Each row is followed by its group and then its class within the group.
[-19 -15  26  -4  -9 -19  16  -6  -1 -35  21  10   6  39   1  31  -4  17
  -5  13  -1   3 -60  -8  18   2 -12  -1  -2  -4  39  -5   2  22 -26   6
   9   5  -8   5   9  -9   4  35 -12   3 -44  -4]  Z.tumar
[ -9  11 -26 -24  -2   0  -2   3  -5  -1 -10  31  -4 -11 -14   6  76   4
  28   1   2  -6 -36   0  31 -23  -6  -7  10   6  60 -13  27  11 -12   8
  -5 -16  -1   3 -12 -11   3 -15   6   8  10 -28]  D.Pode
[  2  17  -9   0  -1  -4  10  -1  -2 -14 -18  14   1 -14  -4  15  19  -6
  22  31  11  -3 -46 -11  38  16  -5  -7  -2  -3 -28 -18   0  22  -8  11
   2  -8   9 -11  -5 -19   7  -9   7   0  -2   5]  D.gud
[  2   3 -13 -17  -4  -5   1  12  -9   6 -16  40  -5   2  -7  30  66   3
  50   6   2   7 -16  -4  60   6   5  12   1  -4  18   7   4  24 -10   8
  -5 -10  10 -34  -4 -17  11   0   8  10  20 -15]  D.Pode
[-14  -6   8   4   0 -11   2  13   5 -14  33  29  10  26   6  13  15  15
   9  -1   9  -2 -27  10  15 -12  -2 -12   2   7  51  -4   9  12 -17   1
   2 -10 -18  14   1  -3   9  34  -1   4   9 -19]  Z.nogu
[ -1  -3  -2  -7 -30   9  -9   5  -1  -1  11  11   5  11  -2  12   6   4
   6  11  -1  -2   3   1  28  -9  -2   0  -3  -2   7  -2   3   3  -7   8
  -4  -4  -1  11   2   5   6   0  -1   3   8 -18]  S.tuva
[ -2  12   2  -8  -2  -2   6  -5   8 -19  -3  -4 -11  10  -8  15  67  22
  25   8   9  -4 -59 -11  33 -19 -12 -12   5   4  28 -12  14  11  -6  24
  -1  -8  -2 -18  -5 -17   2  13   6  -3  21 -24]  D.Pode
[ 15  24 -19   8   8  19  10  -7  18 -11 -13   2 -13 -12   6  10  40   3
  29   3   8  -4 -33 -28  24 -11   2  -6   5   4 -24  -8   1   7 -12  -1
  -7  -9  10 -41  -6 -11   0  -1   8   3   7  12]  D.gud
[-16   3  10 -10  -3  -4   6   4   8 -20   7  28 -18  33 -10  14  75  15
  11   9  -5   1 -42 -11  26  -4   2   4   7   1  33  -1  15  11   2  18
 -16 -19   1 -18   3 -16  11  14  -4   5  25 -40]  D.Pode
[ -3   6 -22 -14  -4   8   0  15  18  11 -17   5  -6 -38  -5  20  18  -6
  22  -2  -2  -6  42  -6  39 -12  -6   4   2   2 -21   2   4  14 -19   6
   2  -1   6   0  -2  -1   3 -16  -4  -5  24 -17]  S.rus
[-22 -14  29 -17   8  23  17  25  16 -13  34  29   1  47   5  26  -6  18
   2   3   5  -2 -61 -20   1 -26  -5 -10   1   3  24  -3   5  16 -34  23
  11  -1 -21  14   2   2  -5  44 -16  -6  18 -43]  Z.nogu
[-31   2  31 -27  11   6 -14  16 -11  17   0  24 -17  -3  -6  20  51   0
  30  21   1   5  32  -8  39  -9   9   2   0  -6  -8  20  -4  11 -18   1
 -12 -25  -8  -2  -8  -5   5 -12   7   1  34 -48]  S.rus
[ -6  17  -5  -5   3  20  -6  30   7  24  -1  74   2   4   1  -6  45   9
  37  10   7  -3 -63  -2  30  -1  -5 -23   3   7   3  -7  -6   9  -1   3
  -9 -10  -6  -3  -8 -12  10  20   8  -7  20 -54]  D.gud
[  7  22 -16   8   2 -13  16 -12   1 -15 -19 -14  -9 -19 -14  13  38  37
  22   9  -3  -2  -6 -10  25  -1  -6   1  -4  -4 -18 -16   4   7  33   8
  -6  -6   7 -12  -9 -15   3 -13  13   5  -2  18]  D.Pode
[-25 -19  30 -12  -2  15  -4  35  12   4  24  64   0  54   6   8   9  15
  -2  14  11  -6 -76   1  14  -4  -3 -13   2   5  24  11  -5  23 -16  12
   4   1 -25   2   6 -12  -5  46 -10  -1  14 -56]  Z.nogu
[  6  11 -18   6  14  -1  -6  -2  13  13  -8  47   5 -10   0 -19  53  -5
  28   5   2   4 -30  -7  17  -9 -11  -9   4  -3   5 -23   2 -10  16 -13
 -14  -8  -1 -18  -6 -17   6   7  20  -3   9 -12]  D.gud
[  3  10 -21   6   6  22  -4   9  11   3  -4  21 -16 -21  -6  11  28   2
  25  12   1  -4  19 -10  37  -9  -2  -8   0   3  -6  -5  -6   5  -5  -4
   3 -12  -2 -19  -6  -2  11   0   4   3  20 -13]  S.rus
[  3   2   7 -13  19  25  23  19   8 -11  29   3   8  13   1  54 -26  19
  10   6   8  -5 -76 -36  14 -49   3 -27   4  13 -39 -16  13  38 -42  26
  21  -3 -19  18  -9  -7 -15  37 -24 -14  11 -25]  Z.nogu
